Each row has a hidden value; after the row comes its grade, the name of the range that the value falls in. Each part has its own.
[  53   30  134  -61   20   45  -24   32  -21  -91   80  117   17  -46
   37   35   19    4  -67 -185   -5   -8   50  135   17 -146  104  109
  153  -83  145  109   41  -51   86   43  116  -28 -152 -166  -50]
T
[-116    6   28    0  -27   48  -89  -30  -55   90  -69   47  -35   21
  -17   97  -52   16  115  -39 -128   20   69  -23   27  -52  -11  -86
  -57   43   78   18    0  -14   87    9   -6    1   88    0  -56]
P
[-212  147  102   17   40   48   61  102   62  101 -117  124 -101   14
 -126  129 -143   29   73   39 -250  116   35   69  103  -33  -81   35
 -152  179  -11    0 -103  139   44  -39   13   49  109  121 -147]
U
[-118 -100   38  -81  -10    3  -58  -72    7  180  -37   -3    6   61
  -84   25  -75  -46  179   13  -89   13   82  -93   93  -50 -125 -192
 -143  110  111  -23  -35   -2   99   32   -7  -34  110   75  -68]
B
[  29  -49  277  -77 -139  160   32  111  -87   56   39   70  -81 -116
   74  132 -114   -7 -117 -319   13   34  188  -30   92 -185  159  140
   66  -57  132   47 -239   -8  181   49  141   35 -243   36  -81]
D
[-179  -87  -61  -26   53   14 -119  -33   -6  132  -79  -72  -32  101
  -44    8  -75  -57  168   18 -122    5   70  -51   41  -25  -95 -158
 -112   76   67  -36  -47  -29   22  -16  -91  -16  156  109  -20]
B
[ -20  -12   92  -27   42   65 -101  -13    0   -7   50   21   54    6
  -27   98   19   -5   59  -60 -127  -51   26   41   34  -84   56    5
   22  -20  172   73   73  -74   71   15   55  -54   58 -105  -35]
H
[ -95  -66 -104   10  179    8 -127   -8   -7 -143   18  -22  126   76
   60  -36  131  -38  -36  -92  -50 -134  -32  179 -114  -60   99   96
  131  -55  167   68  168 -135  -86  -83  -81  -93  136 -220   92]
D
[-224  -75  -26    7   -4  102  -76  -78  -75  101   -7   15  -18  123
   23   21  -96    5  122 -119 -102   10  109  -22    5  -33 -123 -183
  -62   22   87   -1   -8  -10  114   69  -13  -25   75   73   28]
B
[-144   98   -5  -65  114 -136  -14   38   84    4  -58  125   -5   79
 -146  -95  -63  -19   32   58  -55   57  -40  215   53  -55  -75   19
  -29  101   13   33   88   40  -67  -17  -28   -1   69  -98 -166]
H
[  69  -81  129 -206 -232   52  -44   62  -51   90  -73  139   40  -56
   28  -51   44  -53 -105 -284  200  -61  119  -62   62 -156  136   15
   68   99  118   43  -85  -17   41    0   41   -7 -101  -65  -88]
L
[  23   13   -5    7  256 -178  304 -197  114   31   87   77   20 -101
   -2   60   25   78   99  218   52  141   25   91  127  -38 -296  -39
 -115  180   17   54   83  136  216  -29   -1  -38 -197  -90   27]
L
[  62  -23   51 -130  -60   -1  -32   63  -31   21  -41   16  -69  -47
   47  -50  -12  -55  -63 -169  140   16   98   14   61 -131   83   40
   86   24   39   39 -114  -16   23   -2  -17   36 -179   12  -54]
E
[-110 -240   23 -233  -67  -90  179    6  -25  182 -126  126   -3   13
    8 -214  -70 -160  -36 -219  194   48  163  -80   15 -149 -105  -66
  -44  166   97 -110 -248   83   55  -14  -16  -23  -91  111  -51]
D
[-160 -186 -135   27  110  -31   67 -204  -91   93    1  -53    6   46
  126   -8  -21    4  116  -33   51   25  124  -49  -35  -27 -187 -177
  -68   46   73  -29   -5   -8  161    4 -105  -42  -28   17  141]
P
[ -35   65  -10  -40  108   31 -175  167   64  -64  -98  -13  -73   18
  -22   12   14  -76   12  -48 -142    0   14  134   26  -90  115  114
   95  -17   40   44  -60  -58 -113  -96  -48   14   49   12  -69]
E
[ 137   28   22 -162   43 -219  274 -189   29   41   20  198   41 -100
  -47  -86   71    1   68   90  185   94   -7    5   59  -96 -184 -105
  -27  196   73   39  115  130  169   56   52  -33 -190 -142  -59]
E
[ 126   94    4  -12   28  184 -131   97  -53 -179   23  -30  -60  -50
  147   87  114  -15  -59 -203  -50  -56   35   47  -45 -111  200  116
  233 -100   97  116   -6  -76   12  -15   14    6 -129  -19  100]
K
[  35   51 -152   -8   22  -76 -115  -21 -136 -134  -31  -92  -16    5
  110  -78   81   15 -117  -91  213  -86  -31  116  -99  -57  200   98
  157  -35   16   81  145 -108  -92  -42 -190   37  -66 -199   47]
H
[ -89  -61   75  -48   14   81  -71  -53    9  107   60  -44   -3   62
  -43   60  -80  -13  124  -44  -88    1   88  -42  111  -55  -98 -144
  -83   44  112   32  -22  -19  122   69   27  -28   15   74  -24]
H
[ -71  -73  -62   -9  -79  113 -207  -54 -131   83  -48 -133  -45   60
   71   62  -21  -14  106 -108  -20  -64   93 -128   -6  -36   57 -154
  -14   -5   82   14  -16  -99   54   24 -103   10   74   68   53]
T
[-123  -99   88  -41  -95  117 -200   32  -38  148  -21  -70  -44   48
   10   73 -109   -4   44 -157  -17  -19  159  -33  129  -73   28  -80
  -55    6   59   34 -113  -78   67   18  -28   20    0   70  -64]
E
[   4   57  -49  -91  -34  -54  -16   54  -65  -55  -91   35  -13   -9
   21  -88   50  -33 -111 -115  144  -46  -14   76  -49  -84  147  102
   89   81   34   39   34   -9  -84  -48 -106   31  -22 -102  -35]
C
[ 153  131  130   14 -100  230 -314   21  -73  -44  158 -211  -96  -17
   48  211  -28   81   38 -109  -28  -68   61  -35  156  -60  182  -44
   88 -122   59  185   55 -144  102  122   18   61 -158   18   -4]
P
[ 234   34  156  -77 -225  281 -309   54 -113 -111  144  -82   59  -58
  140  141  142   52 -137 -340  139 -204   72  -35   61 -128  345   67
  233 -121  172  216  104 -196   59   72   58   -8 -163 -164   53]
L
[-265  -69  -57   62  175   38   67  -28    6  -27   41    6   34   92
   82  -18  -46   38  -68 -119   -4    2   76  194   -8  -29 -112   54
  -10   46   36   39   11   17   34  -43  -80  -31  -14  -42   94]
U
[ 115  192 -116  144  397   44 -123  -36   45 -378  206 -141   30    4
   95  116  181   55   18   97 -183  -73 -142  288  -86  -31  101  167
  249 -191  120  199  318 -140  -25  -27  -33  -62  -54 -243  172]
H
[ 187   -7  -44 -232   27  -78  -54  128   42 -124  -15  -79    2  -13
   17 -228  120 -154 -167 -148  278  -93  -24   86   14 -141  180  138
  202   50   60   60  -28  -59 -176  -52 -104    9 -165  -48  -12]
C
[-288  171  119   67  136   34  152   74  110  105 -120  219  -83   14
 -165  182 -156   48  144  118 -406  171   19  110   91  -20 -188   29
 -206  205   12  -16  -80  197   96  -51   72   16  177  112 -156]
U
[  92 -137   87 -249 -149  -44 -138   15   55  167  -41  -26   62   -5
  -78  -92   35  -97   12  -92  213  -79   87  -89  178 -112   38 -101
  -40  154   96   35  -50  -61  -16   -8  -37  -20  -30  -16 -123]
K
[-146 -241  -88   42  176   95   23 -119  -63   28  109 -165  -46   60
  213   -2  -65  -22   47 -167   45   28  201   -1    9  -64 -169 -108
   26  -84   76    1 -137  -54  176   25  -66  -36 -193  127  217]
P
[  86  -49   93  -92  -17   76 -110  112   45   24   53 -143  -71  -50
   70   22  -34  -18 -110 -157  180  -14  139   39  192 -115   91   93
   60   13    0   93 -158  -61   20  -37  -56   47 -262   62  -20]
L
[ -88 -134   48  -23   48   81 -130   35  -18   61   20 -130  -27   28
   42   55  -69  -47   21 -123  -39  -31  125    3   72  -87   44    8
   -5  -41  104   19 -117  -97   46  -23  -44  -10  -20   52    5]
H
[ -31    0  161  -67 -128  163 -144   78  -40  120   -1  -69  -89    6
  -34  120 -122  -18   49 -141  -79   -2  120  -96  139  -89   76  -50
  -50   23   80   37 -148  -30   89   58   31   43  -29  144  -90]
D
[ 106  345   15  171  390 -312  392 -294   41 -253  168  306   86 -187
  -52  193  131  239   77  386 -127  155 -211  355  -58  -23 -152  160
   26   48   81  181  509  129  243   14  111  -57 -135 -550  -41]
B
[-121   18 -149   20  269   33   -8   24  107  -97  -24    8   -4   79
   46  -31   72  -41   68   14 -139   20    4  151  -21  -31 -132    3
   56   57   38   34   30   21  -36  -92  -71  -55   42   42  113]
L
[ -99   50   19  -17   34  131 -136   94   14  -35   -5   16  -62   65
   32   18  -37   -6   -6 -160  -82    8   75  115   49  -74   17   13
   79  -19   31   73  -41  -23    0    7    2   12  -42   48   -9]
K
[ -28 -180  -97  -92  -70  -64 -118  -53 -114   46 -101  -31   72   -1
  108  -88   93  -48  -64 -167  230 -114   82  -13  -59  -88  134   -3
   63   35   97   13   28 -123  -38  -80 -155  -26   22 -165   33]
E
[  41   -5   80  -39  -52  172  -13   10 -123  -99   76   45    4  -29
  137   54   44    1  -89 -294   20  -60   80    8  -62 -128  142   66
  171  -82  166   85   -5  -49  114   64   75  -22 -142  -62   85]
D
[  13 -140   54  -89  -50   51 -156   74  -53   18   -1  -87  -19  -23
  108  -20   -8  -49 -114 -249  162  -63  145   42   59 -135  165   88
  111  -66   79   57 -119 -130   -1  -36  -56   13 -151  -48  -10]
E
[ -38 -174   29  -75 -119   83   -9  -55 -131  139  -46  -27  -51  -33
  130   29  -44  -32   20 -220  111    3  195 -152   27 -105    7 -101
  -10   29   89  -18 -173  -24  157   22  -30   11 -122   92   49]
E
[-145    0 -129  -18  201  -84  130  -18   23  -74 -121  150   66   28
    2  -61  105  -62   27   12 -116   -2  -50  121 -144  -52  -51   65
   27  123  114  -25   78   56  -45 -116  -63  -73  168 -105   50]
C
[ 103  109 -108 -216  -78 -137  -66   -4   -3  -41  -86   88    7   50
  -63 -241  103  -68  -24  -47  247  -39  -68   62    1  -74   33  -84
  107  150    2   62  149   15 -123   31  -92   19  -44 -101  -84]
E
[-141  -42 -160  -28  166  -28 -101  -14    8  -66  -28  -39   30  131
   15 -119   39  -68   42  -40  -32  -50  -12  127  -68  -38  -39  -39
   63   10   77   17   89  -60  -86  -38 -114  -49  105  -44   59]
H
[ 194  545  -67  337  481 -177  206 -261   -3 -451  242  116   12 -187
   26  353  195  323   89  457 -267  101 -303  409 -109   38    5  237
  141  -96   39  284  646   38  190   11   45  -14 -121 -565   70]
B

Part 2:
[   0  253  392  256  105  263 -345 -226  -33  462   99  155  230 -158
  273 -106  -35  349  235 -473  -20 -228  251   94  -46   70  204 -339
  105 -135   -4   56  -37  172   70  223  -76 -288 -506 -677  234]
lm
[-272  -18 -230  -62 -495  -91  486  127   39 -319   89 -437 -623  231
  -12   59  235   20  -80  223  117  357 -378 -528   78 -215  127  203
  -19 -131  131  257  164   80 -124 -441 -267  183  144  451   32]
gj
[ 146 -101   23 -184   12  110 -517 -814  137  -45  354  423  123 -158
   26 -262   63  168  173 -113 -349  -27  281  256 -292  687  -18  216
  -87  202 -186 -270  -81   49  -96 -262  566 -519  132   77   46]
zl
[-478    9 -383 -872   -9  -69   46  134  -62  146  141   32 -123 -107
  -11  109  143    6 -401   20  -90   63 -245 -108 -146  231   36  290
 -256 -216  110 -135 -646 -244   16 -387   68  266  368 -152  122]
Dh
[  61   43  303 -309 -104  240 -316 -466  -44  -90  209  533  -66  154
   82 -359  151  583  277 -233 -167   -8  265 -122 -119  369 -158  211
   57 -212  266 -358 -406   39  -69 -221  287 -527  -69 -278  125]
zl
[-244  180   68  360  -94 -162   72  387  -31  258 -258 -491  -33 -284
  221   11   12  -60   45 -174  141  110 -240 -137  125 -322  325 -219
  139 -273  239  390    7   76   95   28 -378  168 -192   -4  225]
dz
[  44  225  403  410 -470 -110   10 -200  -32   83  115 -106 -126  -44
  320  -94   94  218  140  -48 -124  301   53 -292   16   10  429 -336
  101  283   69  414  711  342 -113  -45   14 -166 -480  -42  250]
dz
[-374 -264 -418 -211  256 -115 -226  -62  194  338   97 -431   40 -334
 -136  119    2 -542 -122   -3  -29 -148 -214   -7   28  192  184    0
   63   54 -298  285 -416 -108   68  -96   59  252  374  489 -206]
dz
[ 438 -114 -208   75  -58 -209 -302 -436  167 -180   91  506  142 -199
 -250 -228 -115  -33  -54  -84   11 -182  -41  547  147  480  -85  143
   86  -65 -302 -439 -159  104  151  -73  -32 -204  335  180 -383]
mz
[ -48 -144 -286 -155  211 -208 -363 -163  216  465   18 -117  365 -599
 -215   -8 -132 -432 -197  -66  -95  -76  -85  459   55  413  207  -42
  111  142 -466  -61 -227   23  115   -8 -111  156  389  393 -291]
zl
[ 100  189  305  552 -129  -28  -91  104   22  148 -226 -230   42 -262
  143 -234  -16  162  282 -251  149  111  -16   95  145 -163  224 -172
  298 -320  203  104  124  257   73   57 -417 -226 -223   36  148]
zl
[ 361   43  124  200 -107  264 -285 -792  119 -169  481  427  -77   76
   49 -187   11  272  154 -179  -38 -173  252  312 -110  358   55   -6
   19    8 -257 -251  261  330   -7  -29  149 -585  -62 -202    0]
gj
[-147 -229 -635 -320   86 -164  152  110  135   97   90 -111  -72  -61
 -381  188  -56 -416 -407   16  211 -205 -384   98  254   69  -20  161
   -7 -205 -432  -82 -437  -80  175  -97 -489  435  480  292 -469]
Gz
[-233  199  280   73  -63  219 -105  151  -87  211   39 -114 -251  121
  240 -137  191  319  325 -252  212 -166  -22 -287   33    1  212 -214
  151 -392  331  294 -282  105    4 -120  -36 -258 -411 -482  279]
cc
[  36   34  220   83  336  275 -608 -439   65  372  202  276  256 -193
  123 -178  -58  157  262 -446  -28 -447  268  252  -43  286   68 -215
  166 -179  -69  -79 -433   87  130  216  201 -401 -165 -446   34]
Dh
[ 359   15   -1  159  -32   78 -287 -445   39 -248  329  424 -124   78
    2 -230   21  106  107 -151  180 -307   65  392   29  373   70   11
   58 -290  -59 -188  -38  267  120  -74   95 -566   42 -224  -13]
dz
[-197  133  320 -423  161  370 -430 -241   68  653  113  283  260 -205
   -5 -159   35  496  183 -400 -120 -165  260   27  -57  346   -4 -132
  191  -92  -80 -319 -611    6   -8   30  -45 -120 -165 -514  -50]
Gz
[-196  150  197 -340  -68  165 -459 -301   48  217   27  368   43 -162
  175 -264  184  580  346 -240 -273  -60  137  -35 -280  593  -40   81
  -68   -3  196 -203 -569 -195 -125 -382  561 -260 -194 -462  203]
cc
[-585  158 -121 -230 -205  -31   22  157   67  344   -4 -585 -174 -342
  238   83  254   20   42   74 -156  348 -203 -221 -337  254  413   17
 -194  150   63  416   53  -84 -213 -551  178  159 -106   74  424]
Gz
[-205 -171  -79 -217   46  -32 -421 -398  296  443  184 -291  126 -487
 -130  -82   55 -264   75   63 -240  111   31  118 -106  553  283  -66
  176  414 -401  125  -61   87 -116 -224  251  -16  282  604 -195]
mz
[ 208 -121 -108  -78 -115 -135 -160 -560   91  132  298  510  198   23
 -150   47 -125  -21 -226 -133 -225 -176   68    7  169  330   -8 -108
  -25  398 -561 -120  110   64   65  143    2  134  -31  -63 -430]
lm
[ 320   62   73  -73 -264 -109 -146 -436   55 -147   63  601  127 -107
  -74 -231  -63  392  -68 -150 -186  103   75  219   56  273 -142  167
   31  -11  -57 -545  -66   80   48  -63  -68 -138  128  -63 -173]
gg
[ -48  -65   87 -115  208   36 -388 -258   69  565   65  337  371 -136
  -88  -10 -133   60    4 -383 -130 -384  120  -58  219  209  -23 -277
  181  119 -342  -45 -471  -64  141  309  -63  171 -173 -316 -371]
lm
[ 104   40  381  -70  222  404 -595 -688   93  463  458  381  227  -94
   68 -170  -37  247  203 -381 -100 -359  426  187  -39  390  143 -312
  236   69 -270 -133 -155  282   43  258  181 -481 -199 -429  -62]
qm
[ 239 -154 -282 -192  316  -50 -507 -431  180  262  296  357  318 -365
 -264  -78 -162 -330 -208 -159   62 -426   37  728   84  588  103  -44
   96  -54 -526 -312 -341  140  225   96  -14 -181  409   16 -364]
gg
[ -19   16   47 -266   82  239 -590 -627  218  133  242  260   84 -352
   29 -279  100  303  269 -152 -234  -72  203  392 -340  688   12  157
   10   24  -74 -372 -398    2  -90 -323  522 -453  203  -48   80]
Dh
[-437  -59 -317 -412 -234 -161  -14  -55   64  -13   -5  -75 -198  -60
   62   18  237  109   23   78 -276  181 -238 -370 -236  408    9  287
 -288  175   45  148 -334 -340 -175 -610  429  225   42  116  109]
Gz
[-171  -76 -651 -312 -254 -490  361  236  -13 -189  -39  -42 -157  -81
 -136  219  -10 -321 -584  158   13  124 -523  -50  142  -20   44  259
 -267  -84 -123    9 -145 -186  122 -271 -275  569  414  239 -165]
qm
[-449  123 -266 -245 -508 -292  421  418  -54 -133 -150 -382 -458   10
  126   81  260   82 -149  198   -8  411 -479 -487  -40  -46  191  189
 -202  -88  296  309  -34 -158 -126 -590  -75  378   23  157  232]
cc
[-186 -154  -82 -573  386  204 -443 -395   48  453  366  302  236 -103
 -104    9  -52  -68 -156 -285 -113 -390  165   64   11  323  -19  -38
   69  -67 -260 -178 -683  -43  132  162  121  -47  203 -237 -201]
dz
[ 138 -145 -372 -263 -213 -256   -7 -370  203   18  299  146   -5 -199
 -301   65  -60 -284 -414  171  -75   68 -175  267  133  396  147   52
    6  310 -570 -182  175  162   38 -139 -148  204  457  438 -450]
Dh
[ 189   59 -283  550 -376 -341  505  185  -17 -276   -6 -240 -260   80
  -26  165  -95 -277 -343   29  310   88 -405  -23  371 -460  236  -97
   23 -207 -160  249  565  280  181   95 -763  269   14  210 -132]
gj
[ 168  220  369  597 -541 -115  -66 -184    7 -143  -71  132 -216  102
  275 -250  163  470  467 -112  -57  125   -6 -282   24  218  206 -219
   68  165  156  309  452  166 -135 -254  193 -277 -644 -208  171]
Gz
[-350   33  -32 -780 -102   59   21   63   47  389   91 -137  -13 -267
 -157  -59  117  119 -249   34  -96  348  -61  -65  -32  199  116  189
  104 -103   -5 -273 -377   48  -72 -295 -311  146  394  231  -33]
zl
[-381   -1  -36   54  -37 -151  121  467  -22  339 -138 -552 -168  -87
   31   78   62 -249  -38  -70  238   -6 -315 -397  298 -288  305 -249
  255 -247  129  515 -229   60  101   27 -415  309  -60  173  -38]
dz
[ 300   97  299  270 -175  -76  106  -98 -144  181  193  206   98  138
   17  -28 -138    0 -211 -232  147  -31   97  -87  411 -242  249 -346
  256  -97 -163  108  453  462  179  423 -669  -95 -283 -194 -133]
zl
[  97  221  197  275 -284   80  -27    4  -34 -199 -104  214 -250  132
  155 -268  139  548  357 -231  165  -59  -68  -65   42   62  -29   36
   71 -431  347  -97 -192   58   10 -238  -77 -308 -306 -402  169]
lm
[-290  253  -50 -215 -239   -7  325  218 -121  190  214 -339 -222  -83
  199  181   97  -24 -388   11  115  268 -187 -101  -45 -203  437  -92
 -112 -189   72  222  308  246   12 -124 -434  122  -22 -196  359]
qm
[ -75  -43 -333  327 -400 -428  314  244   -6 -174   15 -326 -397  147
   22  138  112 -375 -126  179  213   10 -469 -316  247    7  352 -154
  -63   77 -137  661  390   91   27 -260 -153  260 -157  240  -77]
lm
[ -96   36   94 -544  228  394 -448 -501   80  264  343  340  127 -192
   -7 -188   47  343   37 -282 -130 -139  267  288 -229  395  -59  164
   43 -249  -13 -512 -597   51   15  -84  149 -387  244 -297   81]
dz
[ 426   44  191  241 -116  177   27 -383   18   69  357  420   -1  250
 -162  -53 -140  172 -105 -276  244 -271  138  111  395  -88   47 -263
  288 -161 -387 -220  241  463  179  392 -648 -193 -154 -289 -382]
lm
[  53 -195 -288 -532  245  108 -241 -413    3  -43  354  468   79   53
 -195  -81  -34  -52 -236 -180  -22 -284   73  235   -1  323 -186  324
  -73 -316 -167 -434 -596  -29  152  -42   -5 -219  426  -79 -172]
zl
[   8  -63 -219   19 -309 -185  121 -117  205   68  301 -442 -279 -208
 -177   54   72 -422 -231  295  159  229 -248  148  128  230  491 -133
  166  217 -422  266  544  420  -44 -241 -293   37  315  655 -203]
dz
[ 503  -90   30  469  -71 -202 -346 -390  162 -113  -38  462  163 -124
 -178 -276 -155   40  175 -214   72 -287    0  351  321  280  -74 -104
  284  -57 -232 -238  -99  156  187  151  -98 -209   35  114 -453]
gg
[ 138  159  179  417 -145  277 -126 -238  114  -84  118  -54 -236    4
   97 -237  121  353  411 -200  222  -67   50  178  -62  136  132  -26
  153 -335   56  -47   94  284  -32 -196 -147 -506 -204 -155  161]
Gz
